Below is a small trained network, with its code and all its weights. Each question gives an input and a target symbol and asks what happens when units are switched off, that is, made to give their printed mean instead of their output.

import numpy as np


def w(rows, s, z=0):
    codes = np.array(rows[::2]) - 128.0
    scale = np.full(codes.shape[1], s)
    scale[-1] = z or s
    return codes * scale


def norm(h):
    return h / np.sqrt((h * h).mean(-1, keepdims=True) + 1e-5)


def f(y):
    return np.maximum(y, 0)


def softmax(a):
    e = np.exp(a - a.max(-1, keepdims=True))
    return e / e.sum(-1, keepdims=True)


def log_softmax(a):
    a = a - a.max(-1, keepdims=True)
    return a - np.log(np.exp(a).sum(-1, keepdims=True))


def net(x, mask):
    ids = ['ΓΠΣΦΩαβεζηθμξτψ'.index(c) for c in x.split()]
    T = len(ids)
    res = E[ids] + P[:T]
    r = norm(res)
    for j in range(3):
        rows = slice(2 * j, 2 * j + 2)
        q, k, v = (r @ M[0][rows].T for M in (Q, K, V))
        z = softmax(np.where(np.tri(T) > 0, q @ k.T / 2**0.5, -1e9)) @ v
        o = O[0][rows]
        res = res + np.where(mask[j], z, o[:, -1]) @ o[:, :-1]
    y = f(norm(res) @ A[0][:, :-1].T + A[0][:, -1])
    res = res + np.where(mask[3:7], y, B[0][:, -1]) @ B[0][:, :-1]
    return log_softmax(norm(res)[-1] @ U[:, :-1].T + U[:, -1])


Q, K, V, O, A, B = {}, {}, {}, {}, {}, {}
E = w([
[123,114,92,107,109],'Γ',
[127,97,106,112,104],'Π',
[132,99,94,109,123],'Σ',
[120,112,113,93,137],'Φ',
[141,81,113,119,136],'Ω',
[121,98,115,105,120],'α',
[166,244,99,255,21],'β',
[121,116,98,96,130],'ε',
[127,99,107,103,128],'ζ',
[136,81,111,120,116],'η',
[123,99,129,105,124],'θ',
[131,86,122,106,147],'μ',
[131,97,108,104,145],'ξ',
[132,77,135,118,124],'τ',
[113,113,117,99,111],'ψ',
],0.016)
P = w([
[142,138,120,115,133],'0',
[86,113,114,129,126],'1',
[70,121,106,164,137],'2',
[103,132,93,155,163],'3',
[175,140,111,89,134],'4',
[139,123,144,73,95],'5',
[78,106,135,112,109],'6',
[72,131,109,180,147],'7',
[209,135,46,126,193],'8',
[253,129,70,52,171],'9',
[111,106,144,79,35],'10',
],0.016)
Q[0] = w([
[58,110,71,208,186],'head 0',
[250,160,117,125,198],'head 0',
[39,123,112,183,125],'head 1',
[178,138,57,165,190],'head 1',
[155,138,188,116,134],'head 2',
[108,148,176,138,168],'head 2',
],0.023)
K[0] = w([
[235,191,161,114,128],'head 0',
[113,65,147,34,77],'head 0',
[248,212,140,158,164],'head 1',
[176,92,153,7,72],'head 1',
[76,86,95,127,143],'head 2',
[127,73,90,70,134],'head 2',
],0.018)
V[0] = w([
[174,71,183,59,236],'head 0',
[216,8,150,214,139],'head 0',
[163,196,79,123,208],'head 1',
[164,114,25,139,55],'head 1',
[165,152,158,84,63],'head 2',
[79,39,132,33,147],'head 2',
],0.013)
O[0] = w([
[122,162,110,100,77,134],'head 0',
[48,151,49,42,160,119],'head 0',
[248,166,93,110,161,101],'head 1',
[151,9,146,58,165,254],'head 1',
[87,95,186,141,126,132],'head 2',
[120,136,80,208,61,162],'head 2',
],0.014,0.0092)
A[0] = w([
[55,252,85,80,152,175],'neuron 0',
[175,52,211,101,224,255],'neuron 1',
[135,253,112,226,93,134],'neuron 2',
[157,108,83,122,137,140],'neuron 3',
],0.016,0.0074)
B[0] = w([
[198,131,171,250,255,154],'neuron 0',
[110,146,203,111,216,250],'neuron 1',
[53,165,245,22,187,145],'neuron 2',
[159,218,148,76,124,165],'neuron 3',
],0.012,0.018)
U = w([
[134,110,181,153,206,157],'Γ',
[71,38,167,118,151,88],'Π',
[212,83,98,9,164,2],'Σ',
[123,182,206,115,75,155],'Φ',
[180,149,31,144,201,110],'Ω',
[114,92,111,176,83,190],'α',
[134,131,122,117,151,112],'β',
[251,130,148,181,131,123],'ε',
[172,125,85,118,89,203],'ζ',
[42,85,52,68,143,111],'η',
[13,132,171,150,75,112],'θ',
[123,235,119,175,164,177],'μ',
[171,202,84,45,123,101],'ξ',
[55,138,111,243,154,174],'τ',
[100,72,181,250,102,113],'ψ',
],0.013,0.0055)

Each question gives the input, a string of symbols that net reads in full, and the target symbol t.
The units are the heads (2 rows each of Q, K, V and O) and the neurons (one row each of A and B). Each row of codes is followed by its name. A weight is (code - 128) times the scale printed after its matrix; where a second scale follows, it is the last column's (O, A, B and U).
mask holds one flag per unit, heads first, then neurons. A switched-off unit (its flag False) gives its mean, the last column of its rows in O or B, instead of its output. The means were averaged over made-up inputs and are rounded, as every weight is.
A unit's drop is (log p(t) with every unit on - log p(t) with that unit switched off) / (log p(t) with every unit on - log p(t) with every unit switched off).
The circuit of an input: a set's keep is (log p(t) with only the set's units on - log p(t) with every unit switched off) / (log p(t) with every unit on - log p(t) with every unit switched off). Starting from all 7 units, units are removed one at a time, each time the one whose removal leaves the highest keep (on an exact tie, the one counted first), for as long as the keep stays at least 0.8.
units of the circuit, in order: the units of the circuit, biggest drop first
most important unit: the unit with the biggest drop
top k neurons: the k neurons with the biggest drops, biggest first
which heads matter: for each layer, one digit per head in row order, 1 if its drop is at least 0.15 and else 0, layers parted by /
input η η ε ε Σ Σ ε Γ, target Σ: units of the circuit, in order : [head 1; head 0]
input η α ξ ζ Π α, target ξ: units of the circuit, in order : [head 2; head 1; neuron 1; neuron 2]
input Γ η θ Σ Ω Σ, target θ: units of the circuit, in order : [head 1; neuron 1]
input μ η Σ Ω Σ, target η: units of the circuit, in order : [head 1; head 2; head 0]
input Σ ξ μ Ω ψ α Ω ε η η η, target ε: units of the circuit, in order : [head 0; head 2; head 1]
input Γ ζ τ Φ μ ε η ψ Π θ, target η: units of the circuit, in order : [head 1; head 2; neuron 1]
input ζ ξ ε ε ψ Φ μ μ ε η ψ, target μ: units of the circuit, in order : [head 1; head 2]
input ε Σ ε Π, target ε: units of the circuit, in order : [head 1; head 0]
input ζ ε Γ η ξ θ Φ μ Γ, target θ: top 2 neurons : [neuron 2; neuron 1]
input Ω Π Γ, target Ω: most important unit : neuron 0
input α ε μ θ τ ζ ψ ε θ, target ζ: top 3 neurons : [neuron 1; neuron 0; neuron 3]
input Φ Γ Σ Π Φ Ω η α θ Φ ζ, target α: which heads matter : 011
input η ε η ε μ η θ η, target μ: units of the circuit, in order : [head 1; head 0; head 2]
input ψ ζ ε ε, target ψ: units of the circuit, in order : [head 2; head 0]
input ε Φ θ Σ, target ε: most important unit : head 1
input ε ξ ε Φ ψ μ, target ε: units of the circuit, in order : [head 2; head 0; head 1]
input Γ η Φ Σ ψ Π, target Φ: units of the circuit, in order : [head 1; neuron 2; head 2; neuron 1]
input μ α Σ μ, target μ: top 2 neurons : [neuron 0; neuron 2]
input η ε ε α Φ Π η θ, target Φ: top 2 neurons : [neuron 2; neuron 1]
input μ ε τ α ε η Φ, target α: which heads matter : 001
input ψ μ ξ, target ψ: most important unit : head 2
input τ η μ Φ ε η Φ Φ η η τ, target Φ: top 3 neurons : [neuron 2; neuron 1; neuron 0]
input Φ θ ψ Σ Ω Σ τ, target Σ: top 3 neurons : [neuron 0; neuron 3; neuron 1]
input η θ ε τ η η μ, target τ: top 2 neurons : [neuron 0; neuron 1]
